Below are the code and all the weights of a small trained network. Each question names an input and a class and asks about switching units off, where a switched-off unit gives its printed mean instead of its output.

import numpy as np


def w(rows, s, z=0):
    codes = np.array(rows[::2]) - 128.0
    scale = np.full(codes.shape[1], s)
    scale[-1] = z or s
    return codes * scale


def norm(h):
    return h / np.sqrt((h * h).mean(-1, keepdims=True) + 1e-5)


def f(y):
    return np.maximum(y, 0)


def log_softmax(a):
    a = a - a.max(-1, keepdims=True)
    return a - np.log(np.exp(a).sum(-1, keepdims=True))


def net(x, mask):
    res = np.array(x, float).reshape(1, 7) / 4 @ E
    u = 0
    for l in range(4):
        y = f(norm(res) @ A[l][:, :-1].T + A[l][:, -1])
        res = res + np.where(mask[u : u + 5], y, B[l][:, -1]) @ B[l][:, :-1]
        u += 5
    return log_softmax(norm(res)[-1] @ U[:, :-1].T + U[:, -1])


A, B = {}, {}
E = w([
[176,254,150],'x0',
[174,124,140],'x1',
[202,30,52],'x2',
[93,120,2],'x3',
[90,97,137],'x4',
[229,29,249],'x5',
[85,41,237],'x6',
],0.0066)
A[0] = w([
[105,112,73,138],'L0N0',
[47,167,148,30],'L0N1',
[113,246,151,80],'L0N2',
[175,167,198,3],'L0N3',
[129,173,55,120],'L0N4',
],0.013,0.005)
B[0] = w([
[130,142,209,202],'L0N0',
[71,86,53,187],'L0N1',
[160,149,175,253],'L0N2',
[103,129,190,183],'L0N3',
[254,163,95,226],'L0N4',
],0.0092,0.0052)
A[1] = w([
[14,177,142,76],'L1N0',
[166,132,229,185],'L1N1',
[128,128,25,81],'L1N2',
[2,107,158,76],'L1N3',
[149,51,83,254],'L1N4',
],0.012,0.0063)
B[1] = w([
[134,71,85,175],'L1N0',
[36,96,126,254],'L1N1',
[180,175,180,163],'L1N2',
[117,83,10,184],'L1N3',
[159,40,206,234],'L1N4',
],0.012,0.0075)
A[2] = w([
[172,162,254,3],'L2N0',
[146,197,246,47],'L2N1',
[140,135,145,38],'L2N2',
[133,222,188,227],'L2N3',
[170,137,217,135],'L2N4',
],0.0087,0.0035)
B[2] = w([
[51,195,116,195],'L2N0',
[16,159,192,202],'L2N1',
[83,114,70,128],'L2N2',
[47,71,66,255],'L2N3',
[2,78,44,234],'L2N4',
],0.0074,0.0042)
A[3] = w([
[148,137,170,74],'L3N0',
[146,169,128,3],'L3N1',
[3,100,21,152],'L3N2',
[176,175,225,11],'L3N3',
[137,156,104,105],'L3N4',
],0.008,0.0035)
B[3] = w([
[102,47,44,128],'L3N0',
[115,154,42,129],'L3N1',
[241,22,2,255],'L3N2',
[215,76,15,128],'L3N3',
[171,96,139,140],'L3N4',
],0.0049,0.0065)
U = w([
[164,251,97,93],'0',
[19,176,154,64],'1',
[114,10,154,252],'2',
[251,146,121,83],'3',
[121,119,65,4],'4',
],0.02,0.0045)

Each question gives the input, the list of numbers given to net, and the class t.
The units are the neurons (one row each of A and B). Each row of codes is followed by its name. A weight is (code - 128) times the scale printed after its matrix; where a second scale follows, it is the last column's (A, B and U).
mask holds one flag per neuron, layer by layer. A switched-off neuron (its flag False) gives its mean, the last column of its row in B, instead of its output. The means were averaged over made-up inputs and are rounded, as every weight is.
A unit's drop is (log p(t) with every unit on - log p(t) with that unit switched off) / (log p(t) with every unit on - log p(t) with every unit switched off).
The circuit of an input: a set's keep is (log p(t) with only the set's units on - log p(t) with every unit switched off) / (log p(t) with every unit on - log p(t) with every unit switched off). Starting from the 12 units with the biggest drops (on a tie, the unit counted first), units are removed one at a time, each time the one whose removal leaves the highest keep (on an exact tie, the one counted first), for as long as the keep stays at least 0.8.
units of the circuit, in order: the units of the circuit, biggest drop first
top k neurons: the k neurons with the biggest drops, biggest first
k most important neurons of layer l: the k neurons of layer l with the biggest drops, biggest first
drop when u is switched off: that unit's drop, to one decimal
input [-1,5,7,3,-6,2,-3], class 3: units of the circuit, in order -> L1N1
input [-2,-5,-7,7,5,2,-5], class 0: units of the circuit, in order -> L1N4; L1N1
input [1,-6,0,6,5,2,-7], class 0: units of the circuit, in order -> L0N4; L1N2
input [-1,4,5,5,-5,2,-3], class 3: units of the circuit, in order -> L1N1; L1N2
input [-2,5,5,1,1,-3,-2], class 3: units of the circuit, in order -> L1N1; L1N2
input [4,2,0,-2,-4,5,0], class 1: 2 most important neurons of layer 0 -> L0N3; L0N1
input [7,-4,0,0,3,-5,3], class 4: top 2 neurons -> L2N3; L0N1
input [-8,6,4,6,-5,-4,-5], class 3: top 3 neurons -> L0N4; L1N1; L1N2
input [3,-2,7,-5,-7,-8,6], class 4: top 4 neurons -> L0N4; L1N4; L3N2; L1N3
input [-4,-4,-7,-4,-7,8,6], class 1: 2 most important neurons of layer 1 -> L1N0; L1N4
input [3,-1,8,5,8,-8,-6], class 0: drop when L3N2 is switched off -> 0.3
input [-6,-1,-8,-5,-7,-7,-4], class 4: drop when L1N0 is switched off -> 0.2
input [7,0,8,6,2,-5,-3], class 3: drop when L0N4 is switched off -> 0.1
input [-3,0,-3,-4,-3,-7,-5], class 0: most important neuron of layer 0 -> L0N4
input [5,-7,7,-7,4,-6,-4], class 0: 2 most important neurons of layer 1 -> L1N3; L1N0
